[-183   65    7 -317 -117  117  143  187  -23   23  234  129   87  135
 -204  305 -199  -47    8 -163 -121 -131 -280  -41  202  535   38 -253
 -173 -407 -783 -190  -55  560 -114  299  -21 -166]
G
[-112  -48   39 -288 -180  116  186   97 -108   25   96  -52  146  192
 -123  320  -75 -117   28 -303  -45  -19  -41  -10  -15  541   45 -264
 -123 -195 -709 -253 -106  543  -54   75  -25 -157]
N
[-141  -50  -33  181 -177  103 -223 -422  -97  343   34   13 -112  223
   59  -64  -36 -138 -110  -46 -133   92  -24 -121  428  140 -156  167
 -188  -81 -269 -155  139  -30  117 -189  -46 -181]
T
[  -8   -1 -135  133 -272   98 -283  -27 -100   47   70  279  -66  326
   53   44 -211 -287  126  -26 -317 -145  -79    3 -133   47  207  121
 -382  -50 -148 -106  177  254   59   82   75   59]
G
[-156 -124  -67  165  -67   93 -216 -430  -42  325   94   59  -76  122
   27 -119   57 -122 -103  145  -32  121   31 -148  460   56 -239  247
 -153 -115 -246 -131  177  -95  121 -144   16 -161]
Y
[-213 -196  -50  -13  -55   95  -58 -348   29  206   -8  -73  -12  155
   41 -138   62  -87 -122   60  -32  202   91 -147  271   72 -219  222
 -145   14 -211  -79  174  -86  100  -73   85 -229]
P
[ -33  -30 -152   56 -261  129 -287  -49  -91   41   73  247  -33  309
   99   81 -154 -284   97  -28 -292 -116  -51  -57 -130   39  184  152
 -368  -38 -156 -127  174  263   76   76  102   -7]
A
[-167 -125  -16   34  -58   45 -116 -273   -5  234    7  -49  -70  132
  -38 -145  -39  -78 -137   63  -72  232   37 -119  321   34 -171  179
 -125  -48 -208  -70   45  -85   51 -143   73 -147]
A
[ -87  -54   -5  104 -114   87 -165 -352  -16  191   23 -148  -40  143
  -30  -60   -4 -160 -134   92  -13  145  -20 -179  425   61 -220   97
 -228  -49 -290   12   87  -51   83 -186   66  -85]
R
[-186 -344 -128  -75  110  215  277 -140  156   28 -164 -563  245  -69
  -23   93  241  160 -121   -7   46  456  225 -167  -72  -11 -306   51
  -31  139 -389  -80  -62  103   37   84  181  -59]
K
[-111  -57  -72  154 -160   80  -95 -342  -27  242   40 -243  -29  170
   -4 -117  113  -54 -212   15   28  142   49 -172  404   44 -181   79
 -177   13 -278  -76   77  -42   80 -146   39  -79]
N
[-176  -75  -55  146 -176   78 -138 -417  -57  300   74 -192  -23  150
   34 -115   92  -11 -158   -6  -47   96  -45 -153  404  129 -197  194
 -173 -101 -379 -175  110   25   61 -114   25  -46]
N
[ -36  -29 -129  118 -265  149 -293  -66  -80   50   41  196  -74  310
   85   78 -185 -316  106  -38 -328  -66  -80  -35 -106   43  163  150
 -416  -37 -196 -106  154  244   12   43   79   25]
A
[-119  -37  -98   65 -186  -40 -177 -285  -38  262  123   -9  -34  168
  -94 -163   43 -132 -226  176  -45   73    5  -99  487   81 -155  139
 -221 -173 -372  -97  175  -26   89 -153  116 -116]
K
[ -97  -59   60   88 -116   95 -193 -375  -86  204  131  -50 -121  180
 -103  -31   17 -165 -182   82   33  104   86 -233  438   57  -84  104
 -250  -88 -293 -105   48  -14  186  -51   67  -22]
Z
[ -35  -53 -130  125 -228  150 -289  -45 -106   38   69  242  -81  296
   54   50 -190 -327   82   18 -288 -106  -35  -39 -117   52  169  109
 -390  -44 -179 -118  209  225   54  108  101   20]
Z
[-154 -246  -90  -88   89  207  171  -69  105   -2 -177 -467  125  -20
  -90  130  219  145  -95 -130  -71  319  198 -209  -83    8 -266    3
  -33  115 -284  -84 -181   60   74   25   94    2]
T
[-130   27  -99 -270 -214  231  171  169   54   55  103  110  141  249
 -143  295 -109 -228  -51 -222 -156 -118 -242  -84  145  575    1 -282
 -218 -192 -711 -101    5  465  -39  327  -74 -323]
B
[-241 -328  -24  -88  -14  250  317 -139  104  -23 -168 -691  303 -130
   28   54  426  193 -203  -29  131  398  133 -248  -83   67 -328   -4
  -88  127 -482 -177   -6  190   31   67  268 -104]
U
[ -48  -89 -127  114 -272  124 -284  -28  -52   81   72  259  -73  311
   83   68 -111 -305   55  -37 -276  -89  -25  -51 -106   91  149  122
 -390  -35 -271  -94  139  238   15   62   89  -11]
E
[ -16   -2   65 -237 -136  200   92   96  -26  -14  158 -164  114  184
 -244  350  -47 -166   16 -146  -87   65 -123  -94  203  505  112 -322
 -195 -396 -884 -117  -98  596 -188  113  -40  -40]
N
[-148  -72  -16  106 -147   26  -91 -343  -80  207   64 -272  -17  127
  -51 -113  106  -66 -212  119  -13  169   34 -113  366   27 -149  155
 -242 -109 -382 -158   82   24   75 -174  107  -59]
A
[-162 -119   13  -24  -63   99 -109 -399  -72  187   10 -245  -35  118
  -12  -92   34   32 -162   40  -47  195   93 -133  408   61 -237  189
 -127  -99 -347 -154  129  -23   97 -185  113  -65]
G
[-278 -235 -181  -65   42  136  271  -94  185   44 -230 -453  183 -137
  -69   23  227  199 -188 -100  -83  394  220 -224 -119   51 -366  -26
 -103  120 -365  -59 -159   86   11   89  280    8]
Z
[ -41  -75 -141   98 -266  120 -295  -36  -99   33   80  195  -76  324
   76   97 -159 -321   62  -38 -241 -126  -34  -37 -147   53  130  123
 -381  -30 -191 -114  184  234   33   72  122  -15]
Y
[-183  -48  -17 -108  -92   80  -92 -291   14  194  129    6  -33  107
  -76  -97   -9 -103 -243   94    5  149   52 -186  449  109 -182  143
 -176  -64 -336 -103  145  -99  177   42  129 -153]
G
[ -82  -79 -108   95 -273  133 -237  -69  -55   49   28  216  -30  264
  130   58  -94 -275   84  -69 -281  -76  -39  -44 -183   20   76  146
 -405   60 -179 -112  133  255   12   15  116  -35]
E
[-184 -165  -71  -44 -116   74 -124 -361  -59  273   43 -153  -98  203
  -13  -93   24  -43 -147   39  -87  135  105 -109  276   68 -262  254
 -109   -8 -296 -178  114  -98  154 -146   50 -149]
G
[-159   59   50 -192 -122  128  252  113  -90   66  165 -189  167   79
  -28  332   -7  109  113 -288  -85 -108 -216    5  114  420  -34 -253
 -109 -317 -686 -265 -158  663 -236  151 -176 -125]
E
[-170  215  -16 -152  -22   55  156   24   13  117  293  113   37   50
 -170  327 -144 -117  164 -188 -104  -29 -277   11  260  566  -63 -260
 -144 -343 -717 -134  -96  419 -228  176 -171 -107]
A
[ -65 -115  -93   54 -234  140 -289  -11  -82   27   77  257  -63  323
   94   45 -204 -299   82  -31 -266  -97  -14  -40 -147   32  213  151
 -362  -23 -165 -137  199  236   45  119   69   -7]
P
[ -86   48   82 -296 -242   54  238  136  -47   76  200  -60  168  105
 -146  244  -18  -64  108 -132   29  -56 -234  -89   60  556   18 -243
 -224 -274 -789 -210  -65  591 -152   85   81 -103]
N
[-133 -205 -209   92   74  252  141 -159  104   60 -243 -685  178  -80
   46   49  256  263  -89 -145 -112  354  197 -206 -105   62 -353   37
    9  103 -301 -197 -137   45   17   73   79  147]
B
[-144  108  -74   14 -148  -24 -122 -371 -105  249   54   40  -95  153
  -55 -130  -89  -95 -164  107 -102   50    8  -99  433  128 -123   59
 -208  -82 -273 -107  163  -73  172 -156   87 -153]
E
[ -70 -100 -126  118 -279  131 -275  -22  -81   93   52  218  -77  298
   86   91 -175 -306  116  -34 -287 -130  -79  -21 -212   67  134  136
 -387   14 -200 -148  196  253   33   58   97  -38]
T
[ -32  -75 -164   87 -271  117 -307  -53  -70   74   88  191  -59  308
  126   79 -146 -306  138  -34 -277  -89  -44  -43 -158   65  107  165
 -374  -39 -195 -127  224  251   31   60  104  -35]
R
[-243  -79   -8  -44 -126   64 -151 -387  -49  249  172   13  -81  160
   22  -62   21 -115 -186  -36   57   60   96 -138  382  100 -225  130
 -153  -55 -325 -231   83   13  177  -61   51 -195]
B
[ -30  -37 -137  120 -283   82 -290  -11  -76   73   88  207  -81  317
   75   89 -210 -320   86   -1 -288  -94  -68  -14 -117   72  145  141
 -435  -43 -216  -72  158  258   -5   68   88    1]
R
[-112  -69  -20   -4 -105  101 -154 -359  -73  165   55  -18  -54  233
  -11 -120   13 -118  -92   77   -6   87   44 -175  319   56 -102  171
 -142   33 -144  -83  167 -115  233 -113   37 -133]
U
[-323 -269 -129 -135   13  239  263  -87  176   23 -142 -420  193 -106
  -61  101  340  135 -208 -196  -30  377  223 -301 -107   98 -371  -14
 -101  247 -422 -182 -123   99   20  200  167  -81]
Y
[ -86    4   53 -183  -79  107  157   40  -51   75  212  -58   83  106
 -220  390  -56 -131   48 -264  -97  -16 -149  -20  105  498  -68 -237
 -187 -376 -818 -241 -134  544 -119  131  -34  -77]
T
[-101   85   40 -288 -171  135  205  129   10  -47  156  -37  167  156
 -142  349  -19  -75  -34 -257  -18  -56 -229  -27  233  610   98 -296
 -176 -358 -778 -105  -63  618 -167  298  -21 -178]
N
[ -17  -26 -143  109 -292  106 -288  -75 -104   44   56  252  -16  351
   89   36 -187 -327   62  -31 -323 -106  -70  -17  -83   98  169  123
 -401  -47 -170  -68  221  261   31   40   96   -5]
U
[ -45 -107 -106   94 -247  122 -263   -8  -85   50   33  215  -53  293
   94   53 -199 -316  102  -11 -289  -60  -34  -41 -169   81  120  146
 -388   26 -171 -100  189  232   19   58  100  -36]
R
[-111 -222 -151  -17  162  141  182 -110  115    6 -152 -554  142 -125
  -73  192  366  193  -38 -124  -60  367  252 -223 -131   70 -341   24
   -1   62 -282 -153 -191   25   21   88  122  181]
G
[ -41 -104 -116   90 -242  150 -266  -48  -67   37   86  221  -66  321
   88  103 -171 -347   67  -33 -281  -77  -38  -28 -180   33  149  135
 -380  -26 -197 -122  167  254   77  121  113  -20]
G
[ -84 -234  -91  -95  120  197  282  -52  176  -82 -123 -612  144    4
 -129  152  394  128 -209  -77   90  374  290 -234  -34   27 -229 -102
  -62   24 -368   34 -164  104   58  151  240    5]
U
[-125 -243  -70  -65  113  164  290  -38  122  -24 -218 -551  226 -126
  -26   49  318  289 -151 -113   41  412  273 -182  -91   65 -320  -17
   15   91 -296  -88 -194   95  -14   14  211   58]
U
[-174  -81  -93   78  -36  105  -12 -402  -26  269   39  -73   32   69
  -11 -106   44  -67  -85  129 -137  165  -38 -128  364   78 -316  150
 -155  -71 -323  -78  141  -14  100 -142   18 -144]
U
[-192 -234 -166  -70   52  234  252 -128  219   25 -206 -424  259 -105
    2  -11  359  150 -203  -45   27  461  240 -259  -24  106 -286    3
  -78  112 -430 -106  -59   69   84  199  258  -12]
B
[ -48  -89  -88  139 -241  139 -251  -64  -71   76   88  274  -42  276
  117   69 -203 -330   91  -31 -274  -82  -66  -17 -131   66  126  144
 -387  -24 -187 -118  176  274   30   90   77  -37]
P
[-117   -2  -64   93 -136   56 -107 -327   -8  257   14  -62  -77  130
  -26  -90  -53 -152 -172   22  -67  170   21  -90  387  168 -220   87
 -182  -60 -317  -39  110  -85   46 -139   94 -149]
A
[ -14 -248  -58   44   54  214  189  -33  115  -15 -146 -663   96  -50
 -134  166  470  138 -144  -74   42  376  299 -288 -208   -7 -267  -84
  -68  126 -380 -125 -293  123   60   56  213  144]
E
[-133  -81  -40  -14 -153  140 -168 -324  -39  201   -7 -208   60  151
   28 -197   -6  -50 -188   94  -70  180   44 -160  450   76 -156  196
 -151  -74 -326 -144  133  -80  125 -147    7  -68]
B
[-124  -33   55 -247 -187   92  186   80  -89   77  264 -139  213  147
  -98  366   31 -133  122 -258  -27  -68 -114  -19   84  478  -45 -163
 -224 -314 -784 -237  -56  584 -230  -55  -97 -171]
A
[-166   -9  -21 -316 -214   83  164  199  -18   95  200  -41   66  148
 -126  274 -140   -2  -65 -232  -65 -182 -192  -25  113  564   -9 -238
 -107 -352 -750 -213  -88  552 -144  236   -6 -221]
N
[-144  -52  -49   37 -110   83 -219 -372  -26  243  102   69  -90  137
  -57 -108   73 -153 -273  129   17  170   53 -203  489   86 -137  158
 -167 -106 -329 -126  171 -119  212  -61  147 -180]
A
[-148  -69  -62   56 -106  103 -124 -319   -2  164  -38  107 -127  210
  -68 -132  -32 -205 -154   83 -107  129    0 -152  310   62 -134   67
 -205   21 -184    9  199  -93  168 -110  111 -273]
P
[-172   72   19 -110 -211  177  139   34  -36   -3   78 -209  147  162
 -126  339  -30 -104   18 -337 -179   48 -207   16   64  507 -108 -318
 -214 -220 -806 -155 -113  640 -296   46  -53 -121]
G
[-126  -49  -76  158 -148  112 -111 -410  -44  295   34  -57  -48  167
   -7 -134  -15 -143 -154   70  -85  124   23 -150  394   71 -194   94
 -201  -60 -335 -113  175  -25  173 -106   91 -126]
K
[ -39  -22 -137  133 -244  117 -273  -46  -93   21   30  212  -51  290
   96   55 -178 -275  142   -6 -286 -102  -66  -15 -154   46  181  106
 -384  -40 -124  -89  182  272    1   62   96   30]
Z
[-116  141  -65 -148 -336   38  134  103  -44    8   52 -215  197  237
  -82  286  -70   56  111 -306  -73 -242 -271  -11  237  596   34 -204
 -306 -272 -670  -64  -31  539 -237  -28 -116  -76]
T
[-256  137  -77 -248 -163   -5  125  166  -55   88  214  222  113  150
 -159  400 -227 -120  201 -255 -120 -211 -363   30  131  572  -71 -258
 -216 -273 -595  -86 -100  540 -250  161 -129 -157]
N
[ -55 -141  -57   15   62  191  252  -80  104 -101 -226 -582  235 -151
 -130   10  485  234 -322 -122   41  476  331 -289  -15   35 -164 -150
  -31  169 -389 -152 -153   69  101   89  236  118]
E
[-238  221  -35 -202 -118  -20  109   20 -151   47  192   -3  158  -45
 -162  224  -32   73   80 -215 -121   21 -120   28  175  379  -56 -274
 -141 -356 -707 -357  -64  501 -130   -9  -24  -25]
E
[-220 -265 -225 -182   60  145  374  -26  218    0 -246 -670  292  -59
  -75   53  303  231 -117  -94  -28  368  194 -228 -151   94 -406  -56
  -39  269 -305    7  -82   44  -63   16  189  -65]
U
[ -58  -24  -72   88 -231   86 -202 -360  -49  258   53 -205  -62  218
   19  -66    7 -105 -228   62  -11   27  -22 -168  402   93 -154  141
 -197  -84 -311  -87  134  -65  175 -136   72 -121]
T
[-180 -152   64  -28  -52   91 -145 -406  -62  264  149  -78  -80   83
  -70  -58  104  -32 -208   63   56  172  109 -223  505   76 -216  160
 -116 -176 -412 -208   43    5  163 -109   75 -102]
Z
[-264 -174  -94  -26  128  164  285  -62  159  -83 -223 -436  208 -104
 -120  113  331  130 -124 -145  -22  385  139 -231 -136  182 -258  -98
  -97  216 -325  -65  -93   78  -19  217  203   15]
T
[-139 -111  -73  -30 -124   46 -173 -349  -72  172   48  -91  -55  127
  -51  -69   12  -79 -207  160   -8   -2   21 -185  307   -5 -190  150
 -181  -59 -198 -120  149  -20  208 -153  176 -149]
N
[ -42  -60 -136  139 -250   74 -261  -53  -91   85  101  202  -63  260
   97   77 -108 -302  127  -12 -267  -90  -54  -14 -156   65   83  136
 -382  -52 -202 -133  201  271    5   29  105  -38]
R
[-231 -238   62   -9  -97   50 -120 -308  -54  309   84  -99  -58  101
  -18 -135   23  -36 -112   62    1  189   74 -178  266  -11 -263  266
 -144   20 -266 -204   21  -39   51 -227   79 -125]
A
[-109  187   51 -482  -90   98  137  133  -46  -68  269   55  203   53
  -98  176   43    5  -38 -164    4   63  -55 -113  267  525  148 -231
  -57 -290 -678 -360   21  415  -34  306  -52 -154]
E
[ -73  127  -71 -227 -332  104  130  191    0  105  133   -2  125  278
 -108  278 -116 -130  -14 -282  -94 -150 -187  -28  216  667   69 -275
 -220 -246 -767  -76  -18  484 -149  188 -114 -211]
R
[-174    2   90 -146 -180   56  147  111  -91  140  251 -174  142   99
 -135  292 -169  -18  -10 -132  -63  -67 -258   34  194  467  -91 -151
 -203 -326 -814 -235 -267  549 -199   63 -161   -1]
U
[-144   48  -54 -304  -31  105  257   84   49   17   36  -78  175  125
 -162  248  -43  -28   65 -258 -169  139 -120   -7  170  548  -51 -283
 -104 -241 -774 -138 -139  453 -189  145  -95 -106]
E
[-106 -173  -66  114  -93  125 -220 -441  -77  257   83 -161  -55  160
   37  -48  150  -54 -127  132   16  123    2 -198  423   77 -182  230
 -122 -171 -308 -173  223  -37  187  -98   75 -125]
U
[ -92  119   86 -216 -101  119  212   92  -19  -34  193 -182  155   28
 -165  352  -23  -87  123 -221  -51   32 -206  -31  118  518  -55 -321
 -212 -337 -805 -183  -84  604 -282  107  -60  -85]
R
[ -72    4  -66   10  -94   36  -67 -297   35  214   67   62  -72   91
  -71 -102   78  -75 -178  114  -19   97   39 -155  382   70 -166  100
 -154  -88 -217  -31  145  -74  154  -63  138 -176]
G
[-183   56  -47  -93 -157  132   66   57  -93  138  169   10  150   92
   45  307 -256 -106  118 -193 -100  -62 -202   29   31  446  -52 -175
 -117 -250 -560 -292 -132  460  -22  197 -158 -119]
P
[ -22  -58 -126  121 -216  120 -272  -71 -115   22   45  212  -75  281
   84   41 -180 -288  119   12 -287 -108  -20  -21 -195  -24  141  128
 -363   -7  -95 -106  171  231   68   11  115   21]
Z
[-161   37  -52  -79 -146  130  145   74  -48  -65  108 -307  171   89
  -80  391  200   10  238 -286  -45 -169 -292  -32  -59  486 -101 -278
 -197 -306 -697 -235   14  662 -321  103  -37  -35]
B
[-128   60  161 -277 -171  128  176  135  -43  132  290    4  107  128
 -179  418  -85 -156  -25 -203   59    4 -186  -27  198  571    9 -291
 -169 -301 -899 -155 -176  535 -189  193  -84 -101]
U
[-104  -63  -21  131  -58  129  -64 -301  -56  174  -50 -333  -27  122
  -71 -106   26  -51 -141  120  -46  224   36 -174  313   -2 -195   51
 -189    1 -269  -53   54  -58   36 -169   65   -6]
Z
[-129  -26   27 -199 -144  142  160   67   13  170  243   67   62   96
 -177  292  -30 -218    4 -190 -115   17  -94  -88  112  537  -25 -269
 -165 -339 -846 -214 -109  487 -142  111  -82 -189]
N
[ -72   70   -7 -249  -81   84  230  145  -11  -66   79 -201  228   62
  -96  398  -67   22   70 -321 -142    3 -209   70   69  564 -105 -233
 -141 -399 -724 -160 -232  651 -253  188  -43  -23]
B
[-153 -286 -169    8  136   33  279   23  204   68 -157 -515  135 -105
 -148   23  321  166 -109  -13   54  384  251 -134  -40   72 -332  -41
  -57   63 -313   16  -67    6 -157   59  222   17]
B
